(in the rows, 128 means zero)
[ 89 125 139  84 145 145 135 132 146 128 111 106 130  98 118  84 149 135
 146 115 105 116 128  95  88 101 114  77 160 114 135 130 156 151 138  94
 142]
4
[138 103 130  70  84 153 141 126 149 111 115 152 104 112 151  98 105 113
 122 144 128 171 130 130 193 127 133  91 134 148 145 133 118 150 104 121
 115]
3
[ 80  96 143  75 132 129 143 131 175 129 111 127 148  89 108  76 155 131
 147 145 103 127 125  76  99 104 102  32 192  95 134 141 149 154 124  94
 134]
6
[121 127  88 124 119 143 114 112 194 110  86 154 183 177  66 128 155 151
 154 111  77 130 156  93 157 169 102 107 134 165 173  96 122 175 141 162
 148]
9
[146 131  96 126 132 147 120 108 192 107  78 147 182 204  95 115 156 154
 173  91  78 130 147  99 126 176  94 121 128 138 154  99 140 169 147 159
 137]
8
[ 87 120 139  71 168 124 156 148 157 125  93 118 127  90 105  87 163 126
 168 128  91 123 149  84  66 112 105  25 175 123 131 144 149 147 162 100
 160]
1
[201 146 150 107 172 135 129  89 163 107  93 127 175 112 136 155 120  86
 200 199 121 117 180 154  57  85  97 106 149 159 152 125 120 100 118 182
 157]
10
[103 108 126 100  78 132 172  92 167 119  76 153 117 108 128 115 175 141
 156 141 102 137 124 131 155 149 145  96 136 168 150 134 100 192 150  98
 129]
1
[207 140 141 107 148 145 141  99 190 111  81 115 154 107 145 129 104 107
 205 206 118 109 178 138  15  85  88 123 152 164 140 125 116 115 128 170
 169]
0
[106 126 141 102  81 128 135  87 165 116  84 162  96  97 133 135 163 121
 177 143 116 137 115 142 168 118 137 117 126 142 156 129 114 171 141 108
 131]
10
[135 113 132  66  95 161 137 108 160 114 111 138 109 111 149  93 122 110
 104 142 128 163 112 132 160 132 130  94 135 154 131 130 121 142 105 102
 116]
4
[155 106 124  66  75 173 106 144 132 113 114 148 119  98 160 109  92 130
 118 127 127 155 136 113 200 126 119  99 144 118 134 124 115 148 109 120
 105]
7
[148 140  87 121 138 147 102 112 190 109 107 162 162 166  91 117 146 155
 152  97  88 119 144 100 155 176 114 124 130 151 178 109 138 187 144 157
 141]
5
[220 144 145 112 155 146 148  83 166 123 104 124 168 142 144 144 120 113
 213 205 120 121 185 146  37  99  90 115 159 161 138 119 106 110 120 168
 160]
11
[ 80 105 134  84 127 138 125 154 151 135 120 106 131  84 117  84 133 139
 136 123 107  97 143  91 117  86 107  51 167 103 133 141 151 161 135 113
 134]
2
[224 137 144 117 158 145 140  96 164 120 106 128 164 137 148 154 116 106
 214 210 125 117 191 140  44  95  88 117 162 166 142 115 109 103 115 177
 157]
11
[131 103 134  70  75 154 146 116 147 109 117 156 113 126 151  94 121 115
 134 146 119 172 126 136 204 126 120  97 134 141 147 130 117 160 122 107
 119]
3
[116 121 143 111  83 132 137  69 179 103  84 165  92 107 136 142 162 130
 175 145 104 132 110 150 170 125 134 111 130 136 158 131 123 173 142 107
 125]
10
[116 100 128  76  64 171 133 123 150 114 127 146 106 112 144  98 115 116
 136 125 134 160 142 128 219 123 121  88 149 133 139 132 102 157 108 107
 119]
9
[104 107 140  75 142 127 155 130 166 118  93 134 129 106 118  79 159 125
 173 151  87 136 147  90 105 109 101  33 168 116 141 137 155 154 139 106
 150]
3
[209 139 143 101 143 145 120 100 166 101  96 109 167 100 137 145 105 114
 201 199 119  93 185 140  29  95 109 142 148 156 148 127 124 137 133 192
 171]
5
[159 127  93 124 137 149 114 115 191 112  85 155 172 181  99 111 145 151
 162  81  82 133 143  97 147 178  85 110 132 134 169 100 133 170 149 154
 127]
8
[ 87 105 137  84 130 140 133 142 156 131 122 110 146  79 101  84 137 139
 141 127 106 110 126  74 105  95 114  47 169  96 140 142 155 166 129 115
 138]
6
[164 136  97 125 139 140 116 120 187  95  85 146 175 203  93 131 150 157
 172 111  70 128 151 111 134 173  94 114 113 141 163 103 144 166 149 162
 158]
3
[206 142 138 112 167 131 144  90 181 118  97 132 151 116 142 135 121  99
 206 199 123 126 180 135  26  84 100 110 158 175 138 124 116  95 126 166
 164]
0
[214 143 143 110 173 134 136 114 158 117  99 114 167 103 138 164 117 114
 182 198 112 123 176 138  53  90 100  98 149 161 128 124 110 102 124 160
 160]
7
[147 140  86 125 142 143 110 105 190 105 103 158 167 173  87 118 150 161
 145  96  86 116 143 104 141 183 120 120 127 149 172 113 146 187 146 163
 143]
5
[122 120 139  96  70 129 147  72 157 117  84 151 102 132 127 121 178 136
 144 144 103 141 106 136 142 141 131 120 122 143 130 115 120 178 165  75
 134]
4
[ 85 105 142  90 130 140 136 134 170 133 120 117 132  90 105  90 138 140
 150 125  94 115 124  82 119 100 108  52 176  96 141 139 152 171 132  98
 136]
6
[144 111 135  59  66 174 112 121 129 103 107 160 129 108 153  97 101 106
 128 137 132 150 132 123 202 120 122  96 146 119 153 126 120 145 104 143
 104]
10
[204 128 152 103 137 141 139 116 143 103  98  98 167 113 144 163 106 103
 179 217 126 104 191 149  42  88 102 116 143 153 143 133 121 104 119 185
 172]
3
[ 73 119 145  84 129 144 154 143 156 137 111  96 127  96 113  75 152 143
 167 107  97 114 130  93  95  96 108  69 166 104 130 130 156 168 149  91
 133]
8
[ 86 129 138  84 156 128 157 126 156 136  90 119 122  79 106  91 164 144
 158 140  71 130 140  98  80 105 112  31 163 113 117 141 158 155 157  77
 154]
7
[ 96 111 133  85 146 127 135 137 153 134  95 133 136  73 122  84 156 138
 164 138  92 132 136  74 104 103 115  45 169 105 121 131 150 160 139  97
 136]
7
[198 137 158  96 148 137 138 114 160 117 108  90 173 119 141 134 122 113
 178 185 125 103 174 142  19  92  99 125 152 146 123 130 119 110 133 168
 170]
12
[195 123 150 114 135 140 123  96 180 118  94 110 179 110 128 151 107 101
 185 205 112 105 174 133  49  97  96 123 156 140 144 123 113 134 117 164
 164]
6
[ 85 127 131  94 148 138 131 145 152 139 105 119 124  69 106  99 149 150
 153 118  90 116 139  79 115  97 118  54 153 110 127 128 160 175 141  93
 136]
7
[221 143 146 113 166 145 149  93 167 122 104 120 163 138 148 146 115 107
 214 211 122 120 185 144  37  89  91 115 159 167 140 121 107 105 112 175
 160]
11
[126 117 133  91  76 130 144  88 168 106  76 159 105 143 124 134 167 140
 170 131 102 136 130 120 151 142 142 107 132 150 140 120 109 191 166 107
 141]
1
[ 92 114 142  68 142 136 141 155 158 128 110 108 125  92 109  71 151 148
 140 109 100 111 133  76  85 106 106  47 169 105 128 139 164 157 148 114
 143]
12
[124 132  93 126 113 150 109 116 187 110  88 149 187 178  73 119 152 158
 156 110  73 125 148  95 155 171  90 117 137 144 173  96 120 176 144 154
 151]
9
[137 136  86 115 128 139 124  95 200 118  71 168 170 169  92  88 150 155
 162 118  75 134 133  86 119 156  98 120 131 159 174 105 131 175 152 156
 143]
0
[180 143  94 130 139 160 119 107 197 109  90 151 181 212 103 119 143 167
 179 115  79 124 147 103 134 174  92 122 131 139 162  93 137 176 133 170
 137]
11
[126 112 133  86  51 129 142  76 166  96  94 152 101 123 130 117 168 156
 168 147 105 124 116 134 146 136 155 127 127 141 132 127 132 201 166 112
 134]
5
[126 109 125  70  75 160 153  97 166 123 118 158  97 110 158  71 119 118
 144 136 125 170 121 129 179 114 123  99 143 146 134 140 116 155 125 102
 117]
0
[207 132 149  98 170 125 133 110 168 119 103 110 175 120 139 132 130 104
 193 182 122 119 179 133  32  94 101 117 155 165 136 124 115 102 132 178
 165]
12
[142 110 127  49  71 174 113 140 136 104 135 140 125 102 149  91  98 120
 118 135 139 143 139 120 189 123 129 115 152 135 147 131 129 157 115 141
 113]
5
[151 137  84 137 138 145 113 105 202 116  89 166 158 171  98 107 144 159
 158  98  83 127 132  87 138 166 101 121 131 145 173 105 139 170 144 160
 136]
0
[128 139  90 120 137 141 105 118 188 123  85 149 187 154  83 123 152 163
 140 116  68 127 135  84 136 164 101 109 127 144 157 101 133 180 140 145
 143]
7
[106 110 131 105  54 125 136  81 177 116  89 165  93 110 129 139 160 141
 148 136 112 143 124 149 167 129 139 111 135 150 138 128 109 177 156  99
 124]
2
[ 94 112 147  70 149 122 151 128 178 135 102 128 138 108 114  55 174 130
 165 130  88 135 131  75  85 110 108  44 181 114 121 132 155 161 151  97
 146]
12
[159 104 137  50  66 166 126 129 144 116 117 147 119 132 160  81 107 126
 130 118 128 161 130 118 187 128 127 111 152 133 136 124 107 152 124 128
 113]
12
[225 141 149 108 139 157 141  93 166 115  83 112 166 126 147 142 111 113
 207 224 116 101 189 143  32  95  87 120 152 152 142 116 116 127 119 177
 161]
11
[108 117 138 109  83 125 135  85 168 115  83 161  96  96 136 144 157 124
 172 144 115 132 117 143 173 123 132 121 126 142 161 131 115 172 141 117
 125]
10
[202 137 146 115 149 145 133 112 165 104 105  92 162 113 123 164 109 106
 179 193 126 103 198 150  48  99  95  96 148 149 132 127 114 105 121 174
 172]
9
[120 105 136  94  56 125 141  74 184 114  91 158 110 138 114 132 168 145
 141 143 106 140 109 119 163 142 142  92 134 124 133 127 117 191 145  96
 131]
6
[ 90 113 133  72 139 126 134 124 166 116 106 136 127  93 121  73 161 136
 169 136 105 121 142  84  90 115 119  64 177 111 136 141 161 162 142 112
 144]
5
[ 97 103 143  75 134 130 145 128 160 120  93 134 121  90 122  83 159 126
 177 151  87 129 149  92 109 103 103  42 170 114 149 136 156 155 139  99
 146]
3
[142 115 135  61  69 176 114 118 129  98 108 160 126 119 154 100 102 108
 134 131 128 155 134 134 201 123 127 100 144 122 148 124 127 140 106 136
 104]
10
[131 109 126  68  95 161 142 137 157 117 118 145 117 113 141 106 108 115
 117 124 130 159 130 118 186 136 131  85 151 158 144 132 102 158 116 122
 117]
1
[189 147 145 109 144 145 159  92 177 112 108  96 158 121 141 133 111 118
 183 197 127 109 165 150   9  82 110 120 148 157 118 137 124 108 122 166
 168]
0
[129 108 142  51  86 156 141 120 159 123 124 141 103 126 156  79 128 115
 127 120 128 164 129 132 195 118 123  99 145 139 134 135 117 160 128  99
 121]
12
[166 136  95 125 134 142 118 112 184  91  81 159 170 205  91 138 159 166
 182 105  67 133 150 104 136 172  98 108 117 146 165 104 141 164 150 172
 155]
3
[149 136 100 120 128 151 120 115 200  99  86 143 187 208  92 123 158 159
 170  92  79 132 140  95 124 173  93 119 136 138 150  95 141 164 147 166
 137]
8
[125 129  92 128 109 147 118 115 195 109  81 152 185 184  73 130 157 161
 163 114  72 130 147  89 156 174  98 113 144 152 172  99 112 175 144 166
 152]
9
[147 132  97 112 128 138 119 108 187 109  80 153 179 190  87 120 149 147
 161 130  66 133 146 101 139 165  99 112 119 158 177 104 130 173 144 161
 157]
3
[136 114 128  74  96 159 133 124 160 127 115 140 110  92 147 103 111 126
 110 140 111 164 122 123 190 129 133  82 137 137 124 132 119 158 108  98
 108]
7
[199 132 152 108 152 137 142 116 156 108 104  96 164 118 141 155 108 102
 185 210 125 104 184 150  36  90 100 110 137 153 138 134 120 111 117 172
 177]
3
[ 87 126 148  72 155 133 158 124 150 131  97 107 116  80 113  70 159 125
 142 139  91 126 123 101  49 108  93  39 163 109 117 144 156 140 156  69
 158]
4
[ 89 116 142  73 141 136 143 143 154 135 111 112 117  94 116  72 151 147
 158 103 104 113 138  83  98  92 112  63 161 113 131 139 155 168 148 109
 143]
12
[103 116 133 115  87 130 139  89 175 120  91 154  86  84 132 154 157 148
 152 142 104 146 120 132 167 125 138 115 131 144 135 132 123 178 144  93
 125]
7
[160 134  93 139 148 139 110 107 181 104  84 168 164 183  97 122 145 154
 166 100  73 136 145 108 150 176 103 114 118 144 185 103 136 170 144 154
 143]
3
[202 139 143 109 179 131 131  99 163 113  95 116 173 119 135 145 128  90
 173 194 126 125 169 140  22 106  99 115 149 173 134 115 117  91 122 156
 165]
4
[135 108 140  86  65 121 149  82 174 107  78 163  96 142 131 113 177 153
 169 129 104 143 113 121 141 136 141 112 130 143 125 120 118 187 168 110
 135]
12
[138 110 132  68  93 164 131 114 154 114 122 137 107 110 154 100 113 111
 101 134 134 160 111 130 172 131 126  99 137 146 134 131 117 139 105 104
 113]
4
[112 108 135 116  65 136 138  86 186 114  91 152  78 105 123 155 159 137
 172 137 111 137 138 135 186 132 129 109 136 142 150 127 103 182 147 103
 139]
9
[148 138 102 120 138 147 122 111 188 107  83 135 180 196  95 116 157 161
 181  87  78 129 144 101 120 161  95 126 124 136 150 100 141 168 152 162
 137]
8
[146 109 126  49  61 176 109 135 131 102 133 136 117 108 154  94  95 129
 122 132 134 136 138 119 181 124 133 123 143 128 143 136 127 157 113 144
 115]
5
[150 138  81 126 147 141 118 110 211 120  94 165 161 171  98 103 138 149
 156  99  97 135 136  93 128 164  98 110 133 155 171 109 127 165 140 156
 143]
0
[130 141  90 128 143 137 112 112 183 121  75 154 192 158  80 123 157 163
 143 119  59 132 141  92 128 172 100 111 128 147 158 100 138 173 148 144
 142]
7
[ 93 124 129  83 136 144 142 144 165 139 116 104 117  76 120  65 137 145
 161 118 110 101 130  83  87  86 111  65 158 109 140 139 155 165 142 105
 142]
0
[106 111 136  93  57 131 167  80 169 124  80 153 110 118 137 101 188 156
 168 137 103 140 116 136 152 133 139 124 129 161 141 131 104 189 152  99
 130]
12
